Below are the code and all the weights of a small trained network. Each question names an input and a class and asks about switching units off, where a switched-off unit gives its printed mean instead of its output.

import numpy as np


def w(rows, s, z=0):
    codes = np.array(rows[::2]) - 128.0
    scale = np.full(codes.shape[1], s)
    scale[-1] = z or s
    return codes * scale


def f(y):
    return np.maximum(y, 0)


def log_softmax(a):
    a = a - a.max(-1, keepdims=True)
    return a - np.log(np.exp(a).sum(-1, keepdims=True))


def net(x, mask):
    res = np.array(x, float).reshape(1, 4) / 4 @ E
    y = f(res @ A[0][:, :-1].T + A[0][:, -1])
    res = res + np.where(mask, y, B[0][:, -1]) @ B[0][:, :-1]
    return log_softmax(res[-1] @ U[:, :-1].T + U[:, -1])


A, B = {}, {}
E = w([
[196,2,165,78,97,196],'x0',
[174,114,110,176,209,161],'x1',
[106,116,14,175,39,128],'x2',
[71,55,81,53,197,128],'x3',
],0.012)
A[0] = w([
[83,156,139,134,72,82,127],'neuron 1',
[77,158,91,85,93,131,128],'neuron 2',
[141,98,135,146,8,109,166],'neuron 3',
[168,168,195,161,91,104,255],'neuron 4',
[104,177,92,86,131,40,151],'neuron 5',
[87,167,160,158,137,89,145],'neuron 6',
[247,45,108,158,65,192,98],'neuron 7',
[128,110,68,65,80,105,201],'neuron 8',
[141,81,112,92,104,166,106],'neuron 9',
[88,94,106,136,206,109,54],'neuron 10',
[152,140,58,101,155,169,187],'neuron 11',
[228,81,108,86,186,135,125],'neuron 12',
[112,154,118,120,172,100,89],'neuron 13',
[104,128,79,109,215,123,247],'neuron 14',
[143,158,119,193,80,94,173],'neuron 15',
[169,102,127,165,117,203,180],'neuron 16',
[71,136,130,145,209,123,146],'neuron 17',
[152,146,98,124,209,124,218],'neuron 18',
[98,87,88,96,100,167,137],'neuron 19',
[128,127,125,109,143,179,117],'neuron 20',
[128,184,160,176,155,77,139],'neuron 21',
[176,165,110,151,108,116,139],'neuron 22',
[157,151,143,185,114,145,80],'neuron 23',
],0.013,0.0036)
B[0] = w([
[95,175,154,85,92,52,194],'neuron 1',
[130,114,148,103,48,100,188],'neuron 2',
[185,83,139,123,126,228,217],'neuron 3',
[213,203,202,133,189,242,199],'neuron 4',
[180,94,131,157,100,59,207],'neuron 5',
[146,121,153,225,106,22,184],'neuron 6',
[146,62,15,254,214,104,250],'neuron 7',
[116,107,127,12,79,200,206],'neuron 8',
[136,70,87,101,66,76,192],'neuron 9',
[188,115,145,56,132,176,185],'neuron 10',
[195,147,78,125,133,187,181],'neuron 11',
[146,125,134,146,161,102,217],'neuron 12',
[206,93,59,185,153,123,165],'neuron 13',
[200,50,52,90,150,168,215],'neuron 14',
[192,228,205,88,122,191,205],'neuron 15',
[176,108,114,214,227,126,193],'neuron 16',
[218,120,32,214,168,188,191],'neuron 17',
[153,131,127,198,201,169,192],'neuron 18',
[159,121,67,55,83,87,199],'neuron 19',
[143,163,58,141,123,123,155],'neuron 20',
[106,192,169,196,170,59,196],'neuron 21',
[170,165,167,111,190,186,172],'neuron 22',
[112,165,116,91,168,186,169],'neuron 23',
],0.0071,0.016)
U = w([
[43,116,110,155,135,121,3],'0',
[153,114,106,156,167,219,156],'1',
[119,172,247,139,139,153,155],'2',
[105,98,80,59,71,127,155],'3',
[120,93,78,222,154,56,144],'4',
],0.013,0.0038)

Each question gives the input, the list of numbers given to net, and the class t.
The units are the neurons (one row each of A and B). Each row of codes is followed by its name. A weight is (code - 128) times the scale printed after its matrix; where a second scale follows, it is the last column's (A, B and U).
mask holds one flag per neuron, in row order. A switched-off neuron (its flag False) gives its mean, the last column of its row in B, instead of its output. The means were averaged over made-up inputs and are rounded, as every weight is.
A unit's drop is (log p(t) with every unit on - log p(t) with that unit switched off) / (log p(t) with every unit on - log p(t) with every unit switched off).
The circuit of an input: a set's keep is (log p(t) with only the set's units on - log p(t) with every unit switched off) / (log p(t) with every unit on - log p(t) with every unit switched off). Starting from the 12 units with the biggest drops (on a tie, the unit counted first), units are removed one at a time, each time the one whose removal leaves the highest keep (on an exact tie, the one counted first), for as long as the keep stays at least 0.8.
circuit, biggest first: the units of the circuit, biggest drop first
unit that matters most: the unit with the biggest drop
k most important neurons: the k neurons with the biggest drops, biggest first
drop of u: that unit's drop, to one decimal
input [-8,6,8,2], class 1: unit that matters most	neuron 15
input [-5,-7,1,4], class 3: 2 most important neurons	(neuron 7; neuron 8)
input [-6,-2,4,4], class 3: circuit, biggest first	(neuron 7; neuron 2)
input [-2,0,-3,2], class 4: circuit, biggest first	(neuron 4; neuron 3)
input [1,-4,-5,3], class 3: 2 most important neurons	(neuron 7; neuron 4)
input [6,0,4,0], class 4: 2 most important neurons	(neuron 7; neuron 4)
input [3,-3,-5,-4], class 2: circuit, biggest first	(neuron 14; neuron 17)
input [-8,2,-8,-2], class 4: 2 most important neurons	(neuron 6; neuron 21)
input [2,-3,-4,-8], class 2: drop of neuron 1	0.0
input [7,8,5,4], class 4: drop of neuron 7	0.3
input [6,0,3,2], class 4: drop of neuron 9	0.1
